375  -116  415  54  -11  -91  98  -290  30  53  262  -121  -300  -10  74  211  -82  -120  36  128  -87  279  -38  -56  407  -4  38  -354  -202  159  -119  359  -136  182  36  222  237  -168  104 -> meto
-195  -142  153  356  -304  289  135  -253  120  -112  -23  -119  113  -155  10  177  93  -138  56  223  -251  -72  -181  86  87  -199  -5  86  82  79  39  117  -246  18  -69  -129  48  -119  26 -> rer
53  -176  -169  56  -173  -275  -367  -27  -120  -24  410  13  -403  369  187  -457  -149  28  82  -16  -259  91  -132  -167  -118  197  -250  -262  227  -94  99  -50  115  -249  -120  -117  -53  -125  119 -> Vuz
76  150  244  -340  -478  -1  -130  295  -60  -376  172  -372  -23  124  -18  -183  47  115  -228  -76  -130  -38  28  -140  -505  -89  -86  27  -7  -227  -55  -4  16  -176  308  160  367  -330  -50 -> Zipu
-221  -81  -214  179  294  -252  135  -101  -180  77  -186  134  264  -139  281  -79  -36  -71  29  47  129  -94  136  138  181  -73  -313  370  87  6  -122  -96  333  -143  220  -118  -104  -231  233 -> pesov
-52  105  341  68  -355  36  -26  -55  -93  -323  98  -72  169  -215  -90  134  113  71  -97  -4  163  25  99  4  -214  -60  22  306  166  2  16  -179  -118  -130  78  -125  109  -215  -142 -> Zipu
-3  -19  -55  22  -57  -117  -58  -96  -320  -152  269  -28  141  224  128  168  93  -101  -39  -17  -66  88  -175  84  311  196  77  328  149  -125  -22  -52  183  6  204  -263  -135  63  -3 -> meto
-86  -1  15  300  -58  -64  -170  -208  90  -36  332  -18  -195  -49  118  -24  -62  -52  112  117  -199  208  -166  -28  140  102  -84  -27  158  -45  107  -98  -22  80  80  -193  193  -47  8 -> Vuz
-71  0  168  282  -97  265  90  11  28  -94  78  -88  -257  -166  -49  -4  7  -123  15  170  -406  80  -203  45  -2  3  -18  -324  -31  2  165  84  -287  -24  -340  -26  243  18  -189 -> Zipu
-21  88  -230  -161  -14  349  -89  138  239  292  -157  104  12  -108  119  -22  -106  -110  408  60  -405  -234  -39  14  -79  110  -367  25  51  261  82  -43  185  -149  243  157  16  174  24 -> kabug
-134  -208  -255  24  -211  -46  0  -190  -180  92  -128  147  -58  61  94  -247  71  -28  19  58  -59  38  -144  85  58  7  164  459  214  -53  134  -171  -163  53  8  -177  -66  -207  212 -> Bop
87  -146  190  -60  72  -123  33  -71  376  -3  69  -57  93  131  78  188  -13  -30  -81  -63  60  169  -82  -20  -109  -224  108  -258  -119  44  -133  250  -132  -170  162  219  136  -88  228 -> Zuka
-99  -202  -66  293  211  93  -18  -90  435  -86  381  -20  -268  -31  52  -35  -103  -19  83  35  -260  56  -208  12  41  -9  -90  -47  63  -72  125  67  -31  -204  -160  66  163  -9  -114 -> kabug
-146  -34  -83  202  47  -355  -72  -484  -284  177  130  142  94  329  178  -60  -15  26  83  77  -120  332  211  -279  87  182  -46  -184  281  -118  -95  -47  108  -58  -225  -29  -120  176  33 -> pesov
-228  -290  -72  119  -145  212  -55  -103  155  -65  -291  -45  -169  -112  -10  -120  102  -45  -73  117  -51  62  -141  25  192  244  167  186  80  130  138  59  -310  165  -44  36  -223  -211  -203 -> Vuz
-209  156  59  277  205  185  -15  12  -12  -4  -4  -9  23  -325  -4  29  15  -94  144  -20  23  -155  160  -68  -273  -64  -145  79  -35  179  175  82  -150  -95  -142  125  5  -181  -156 -> razi
-139  -74  -163  78  -193  246  195  145  105  -96  -255  94  137  -263  -108  61  53  -63  77  -19  -79  -120  -106  76  193  -178  32  490  -71  68  121  30  172  293  -135  -91  110  -29  86 -> Bop
-54  -98  -199  111  174  -210  16  -181  -539  -7  -83  60  120  217  -188  -162  224  34  91  -12  -34  -59  27  142  297  91  80  -132  -178  -137  -21  -67  405  -61  83  -353  -270  -129  -4 -> vidam
71  161  309  70  113  -14  236  79  -69  -169  18  -229  -129  -326  109  252  153  80  -258  -136  178  -225  111  -111  -285  -360  80  -318  -149  52  -101  110  -363  40  -427  48  28  -102  -71 -> lufe
-214  -6  -108  181  -200  254  -211  150  78  -59  171  -37  -370  106  113  -284  -151  -79  -53  -42  -174  46  -291  -232  -116  335  -291  -341  32  -191  105  -210  -115  33  -144  115  17  64  -121 -> razi
-47  210  61  67  150  2  -60  150  -119  -70  92  7  166  -27  -154  68  -58  -19  -53  -90  77  -151  -43  26  -2  27  118  -218  101  -139  32  -166  -68  9  -299  -306  -141  -10  -126 -> Zipu
103  -165  78  347  38  190  147  -319  -45  218  16  -201  -80  -187  58  241  -114  -63  -203  10  212  127  -268  -235  63  -2  135  -619  33  -33  -117  34  -780  5  -502  194  17  247  -309 -> Zipu
-14  -31  -157  -161  -238  211  -7  167  309  -43  92  -122  179  173  50  98  -61  83  -45  -159  -118  -245  -247  -42  47  -56  111  546  295  -73  66  73  -40  43  101  -199  -333  36  38 -> vidam
-1  158  -31  -102  -297  16  88  11  -31  -19  -268  -61  63  -287  246  53  -121  151  -44  -111  72  32  -73  -193  -321  50  -203  -99  130  -57  -106  -145  -313  -275  -51  166  112  46  -161 -> Zuka
74  -191  121  -30  -159  245  -173  333  140  -295  127  -188  -121  -15  -186  -99  77  -25  124  -61  -168  -113  -176  -281  -359  31  -177  -516  -180  11  63  -79  -149  54  -245  9  124  -91  -240 -> Zipu
-186  -22  -100  218  -184  155  214  188  1  -8  18  58  432  -219  -284  230  208  -39  1  26  -30  -155  -156  137  -258  8  19  83  -46  98  58  -388  138  78  -169  -249  121  330  -99 -> Vuz
-73  -185  167  -22  -639  76  54  153  15  -241  59  -157  80  138  -46  -76  54  15  -179  12  -142  115  -198  -47  -150  99  224  118  317  -48  70  -136  -246  83  -175  -85  16  -143  -78 -> meto
40  16  -11  -86  -276  -194  -109  303  -154  -173  124  14  338  85  -345  -3  157  -8  171  -205  -52  -80  -48  -92  -225  146  56  -258  -98  -174  -80  -229  414  55  -37  -243  145  114  -33 -> lufe
65  282  109  2  -376  283  178  -4  -149  58  -9  80  -116  75  -197  -159  -71  209  -195  -327  -22  -117  -22  24  -45  -334  64  -48  -221  -337  19  11  330  -131  130  30  -34  -282  323 -> Zipu
-104  -159  31  208  -516  284  110  107  206  -167  -58  142  126  247  -20  111  7  0  -25  3  -394  -89  -263  97  84  -123  66  -158  30  60  -52  203  122  -115  -99  -123  -148  53  21 -> Zuka
-247  -21  -148  320  -271  -174  73  -369  -297  76  -145  238  253  209  119  -42  21  -13  -97  2  -23  216  -22  -94  207  126  121  130  393  -200  -105  -94  23  -97  -200  -182  -178  21  28 -> Bop
49  -226  -77  147  243  -221  -135  -19  -183  12  291  -123  5  138  57  -217  89  72  -143  -12  -268  216  -128  -326  -142  89  156  -184  279  -260  114  -65  -73  -50  -108  -168  -84  118  -87 -> Vuz
-17  -87  164  104  -199  -26  22  8  -73  -85  23  50  -123  167  183  -94  37  85  -98  -36  26  -33  34  -3  32  -114  46  -38  -49  -81  -109  36  -36  55  -85  -36  -38  -237  136 -> meto
31  224  -42  -108  -88  184  160  200  99  177  -12  -220  -157  -423  16  -132  -71  160  -140  -169  -59  -310  85  -156  -480  -149  -294  124  -30  47  106  -86  3  -138  103  236  17  -82  31 -> Vuz
82  -317  63  -15  -112  -26  -72  -178  -336  -153  -111  101  -97  89  369  -87  89  -26  66  2  67  -70  0  59  303  -103  7  308  46  -108  -94  98  -98  -22  -45  -181  -351  -158  300 -> vidam
-215  -132  30  223  -378  -9  -17  -128  44  -142  67  -3  -11  177  136  -41  98  -54  5  -13  -114  12  -237  27  140  -58  301  133  292  -6  28  -40  -54  72  -183  -234  -80  -358  110 -> meto
-110  -110  -85  168  -111  129  -144  -70  -33  74  -60  -121  -322  -10  84  -183  -70  -6  95  83  -40  73  -101  60  -158  185  -141  -371  -89  78  134  -12  -441  -114  -61  145  103  -40  -167 -> Zuka
-32  -204  91  10  -135  -17  -13  103  -234  -156  -31  37  195  103  -103  -22  125  -121  -5  60  -70  45  -92  30  127  110  238  -43  -47  -10  -62  -140  45  171  -54  -196  -155  -49  -87 -> razi
-301  98  -13  -32  -418  139  234  271  37  -213  -207  67  246  -17  -120  2  27  272  142  -114  -61  -92  -60  19  -325  -65  -63  146  7  17  111  -64  124  -113  104  39  148  111  14 -> kabug
-159  126  171  215  -77  136  -198  -111  276  -75  223  -156  32  78  39  21  -228  -57  -132  -62  -59  6  -57  -213  71  -64  23  -287  252  -111  -25  267  -17  -71  54  183  9  -258  5 -> pesov
-112  -203  -441  204  -313  -35  64  24  -70  229  -120  -15  -120  -362  277  -172  -60  7  19  -7  -103  -63  -496  -131  -20  336  -108  509  314  -32  186  -253  -342  121  -30  -182  -24  169  -18 -> Zipu
6  -23  71  75  184  -73  -107  -17  -8  -221  201  -226  -393  185  214  -302  -132  12  -329  -12  -138  59  -100  -402  -78  -119  -41  -596  57  -227  -37  246  -13  -95  -335  307  -26  -221  27 -> razi
-48  -26  -124  46  -222  255  220  41  -54  -2  6  128  56  235  -96  46  139  105  -23  -43  -181  -55  -42  100  81  -113  152  628  70  52  144  2  175  156  76  -227  -315  86  84 -> Vuz
237  -149  -23  -259  125  -213  -144  184  -298  6  55  -114  136  157  -34  -115  125  109  32  -163  24  -33  2  -116  -265  165  -110  -425  -207  -71  -88  -127  130  -194  55  -54  2  -126  -31 -> Vuz
-31  -149  54  11  78  -85  -65  19  -42  -341  5  -327  261  103  -169  40  118  3  -213  -2  346  -285  77  -101  -45  -179  78  -333  -113  -15  -226  49  135  99  -174  49  -24  -404  -111 -> razi
-273  -22  -226  236  214  93  5  -105  0  151  -175  -13  -87  25  326  -193  38  -53  28  82  88  -123  33  242  140  -11  -182  480  84  -9  41  -184  35  -16  98  -151  -205  -188  160 -> lufe
58  -158  -81  42  284  -425  -64  -84  80  51  68  211  -214  2  -139  -63  102  18  -27  9  -125  237  -111  -132  97  38  72  -525  -290  -46  81  158  275  126  -84  43  276  209  295 -> Zuka
8  17  35  226  197  -121  131  -85  89  35  170  -173  -5  64  -189  2  5  -46  -141  -111  192  -25  -40  -121  65  -200  78  -292  -54  -204  -99  62  197  28  -190  40  -52  66  154 -> rer
-336  287  258  55  87  143  -46  34  171  49  53  -97  -390  -240  167  -34  20  73  -264  -197  162  -246  15  -212  -373  -301  187  -133  71  10  74  5  -568  -191  -223  193  -54  -94  -39 -> Zipu
-22  -55  -114  160  259  -68  81  -177  -106  355  -56  127  -81  25  443  -157  -140  47  26  58  -149  75  221  -21  199  -48  -92  427  234  124  61  64  36  -5  13  7  -331  -93  129 -> rer
-4  -94  57  62  76  -66  -24  -89  -2  -7  -129  -100  -128  -114  260  -40  -26  -166  136  92  38  -3  -55  115  76  124  -218  -244  -69  21  -157  29  -130  -129  97  125  115  -261  52 -> Zipu
-113  62  -86  -51  -184  102  -55  166  -143  -21  -265  17  160  -167  -10  -40  54  -77  223  -29  45  -95  -72  135  -55  98  -197  162  -99  -3  40  -245  95  -24  233  -162  -5  67  109 -> Zuka
-329  90  187  244  -178  242  -148  176  97  -329  308  -56  -131  108  35  -27  37  -102  40  145  -130  90  -123  150  -127  174  -74  41  134  2  120  -297  -72  -44  -18  -100  180  121  -232 -> lufe
-255  197  84  260  127  281  -40  -189  104  255  -37  23  -385  -108  36  -173  80  115  -143  8  -26  -63  135  188  186  -127  83  356  -15  -180  200  -105  -92  34  23  -133  -34  -126  81 -> rer
230  -23  -39  -116  -47  -76  -222  67  -433  74  95  81  -172  293  -123  -236  -31  -107  189  -22  -255  12  89  -358  -215  89  -152  -802  -181  12  -92  117  22  -90  -143  183  89  73  -144 -> Zipu
20  -222  -190  144  329  -158  -239  -31  180  -51  232  -100  -168  314  96  -173  -50  -260  168  123  -258  204  -409  -268  -71  178  49  -685  9  -53  -36  163  -136  -71  -160  163  177  22  -95 -> lufe
35  10  82  152  -98  370  -51  26  59  36  173  80  -213  25  20  59  -87  37  -37  38  -322  -174  -209  27  86  -44  -44  -251  -149  -64  58  130  -190  12  -25  -72  0  49  -69 -> razi
-178  200  -35  65  -150  93  67  116  -40  -36  85  -81  127  -169  113  110  -37  -1  -78  -71  156  -355  -41  19  -178  -146  -132  341  285  69  28  -167  -26  -89  -21  -98  -66  30  83 -> razi
-122  -130  -18  99  156  -296  -269  -139  -383  -37  44  130  369  325  -96  -104  165  -15  148  35  3  64  163  28  201  246  184  -134  10  -95  -124  -76  361  -152  59  -231  -148  -53  -159 -> vidam
-93  -103  -92  44  -339  275  28  -100  -74  141  -182  279  115  111  7  1  -51  -24  71  -64  -42  -174  -239  134  43  -111  -54  158  48  27  73  135  -54  -356  10  -4  -103  10  306 -> rer
-153  -180  -190  181  153  -117  -158  -76  232  168  -19  132  42  12  113  -174  -60  161  352  14  72  -21  -36  131  -117  196  -40  -39  -21  19  74  -180  85  -130  -19  -78  -178  78  24 -> meto
-263  14  140  235  58  189  -128  -114  226  -78  162  48  -274  -172  7  -93  -100  117  -51  -23  -91  77  -85  -48  256  31  39  203  101  -71  250  -23  8  12  114  -24  -8  -107  14 -> Zuka
-167  85  -191  -42  -530  116  5  160  -76  -211  -202  182  258  150  -90  35  -134  105  156  -239  119  -90  -215  -30  179  183  60  239  138  -138  -3  -91  179  182  -53  -219  -257  52  28 -> lufe
-140  144  194  251  82  413  68  -16  -101  -144  201  -157  62  121  -231  73  76  -112  17  6  -37  -16  64  10  28  -205  180  -16  8  -61  153  -66  -98  189  -205  -136  -198  -25  -120 -> vidam
-365  68  -264  -40  -103  -205  -75  20  166  -150  -126  -65  94  -206  110  -136  -74  205  -13  -105  36  30  -127  64  -57  242  -118  432  186  -190  169  -248  119  -85  241  -182  -51  -121  17 -> Zuka
124  -138  56  53  -251  268  -272  -91  15  -112  116  -74  -128  326  -12  -146  -145  -63  -52  16  -198  -79  -184  -201  89  122  -171  -414  92  -119  -81  255  -181  -325  -140  80  -166  -169  -198 -> vidam
-59  -153  109  -53  -51  91  -163  46  27  -160  49  -190  -64  121  74  -82  114  -165  67  22  -80  -121  -24  104  -78  -70  -114  -139  -217  24  -31  -11  -110  -61  -34  -86  -16  -436  24 -> meto
124  -136  -99  -145  -53  -46  -116  139  -115  14  -67  110  119  -29  231  -53  -89  -243  248  47  -215  57  -198  59  -5  31  -281  -40  5  54  -64  -28  69  -244  257  -23  214  -60  143 -> Zipu
-90  5  -20  103  217  235  -175  110  -41  -66  98  -200  186  257  -154  108  156  -48  27  -12  162  -102  -63  45  -144  112  18  -217  -10  -94  -20  -181  -167  -81  -45  -189  -199  225  -308 -> pesov
136  -225  -153  -198  -42  -61  15  -29  -88  157  -58  63  12  44  70  12  -8  139  -9  -21  183  -32  -182  252  263  143  -175  323  -16  -82  -35  -265  -19  -86  275  -292  -38  99  188 -> Vuz
-36  135  -72  119  -323  144  171  59  -344  -103  -452  -33  301  -54  -63  67  92  -150  -6  -95  119  -88  -74  -59  -146  10  -203  -497  -213  -171  -242  -66  39  7  -155  10  -45  -54  -17 -> razi
113  -25  -85  1  450  -327  41  96  -85  77  53  8  142  -236  165  155  148  -44  51  39  -148  12  18  13  -166  124  21  -444  30  -43  -78  -222  12  48  -125  -135  86  276  -64 -> kabug
215  -153  -92  -203  287  -268  -165  105  -140  132  320  18  169  135  28  63  -45  15  117  -124  -93  59  27  -134  -47  207  86  -88  127  4  -80  -184  -14  -179  89  -108  -72  175  -280 -> Zuka
70  35  -55  -160  -899  -52  267  238  -405  -146  -192  -9  275  -22  -52  -60  -9  194  -170  -296  195  33  -61  -107  -170  38  -119  486  128  -138  -67  -340  190  116  161  -182  -116  -35  109 -> Zipu
142  -233  85  126  299  -462  -47  -421  -87  23  97  102  -510  -58  474  -185  -9  50  50  132  -10  402  71  59  379  145  19  87  35  -80  -68  63  -49  -36  160  3  -81  -212  112 -> meto
199  -111  13  -181  32  -391  -23  258  -390  -88  39  1  479  429  3  -39  39  198  58  -67  152  -142  372  -66  -130  -101  -166  -143  -54  86  -209  -15  524  15  -72  -157  -106  -60  118 -> rer
16  -87  -105  121  85  -484  -123  -159  -176  -80  170  27  119  204  -101  -103  15  81  251  27  165  70  -58  -22  85  -22  72  -258  0  -85  -67  -84  324  -13  -125  -245  196  -54  144 -> razi
-243  -20  -160  55  -357  -38  407  72  -236  -104  -120  56  107  -103  95  -6  55  -19  -113  -108  68  -16  -176  -29  15  -115  -4  568  250  -44  22  -247  49  123  32  -125  -109  89  229 -> Bop
-9  -153  -1  149  415  -369  -43  -101  -19  70  120  -44  -128  51  84  -101  33  -235  144  113  103  238  -74  -110  67  156  90  -214  -112  76  -61  62  -43  51  -204  132  144  -24  41 -> pesov
5  24  -116  14  -401  3  269  264  -263  -120  -34  7  257  -172  -188  -24  60  142  -100  -182  14  -283  -210  14  -126  -69  -71  175  -148  -316  -138  -293  323  -59  68  -247  -16  192  17 -> rer
-278  165  -6  71  83  -98  45  -18  -1  42  136  -95  277  -100  -249  33  81  45  -101  -45  33  -107  179  -93  -268  -146  -18  113  165  58  93  -161  192  -157  24  -76  -9  75  -70 -> pesov
-8  54  4  299  40  213  50  -58  104  50  325  -114  -417  17  244  -63  -163  -73  -62  56  -165  -98  -179  -83  114  -136  -181  150  168  -31  21  90  -210  -104  -121  46  120  -64  -70 -> Zipu
152  29  187  -5  -364  147  149  -31  -13  -141  -62  52  -533  -59  103  -123  63  62  -86  101  -334  -26  -120  43  -274  -132  -120  -257  -238  -7  66  259  -331  -152  -347  119  236  -260  125 -> pesov
-150  112  223  -17  -284  -115  92  450  -80  -437  85  32  330  -27  -177  -24  98  85  137  -48  9  -247  202  -144  -546  -159  -6  140  110  80  10  -114  100  5  -393  -122  119  -111  -98 -> meto
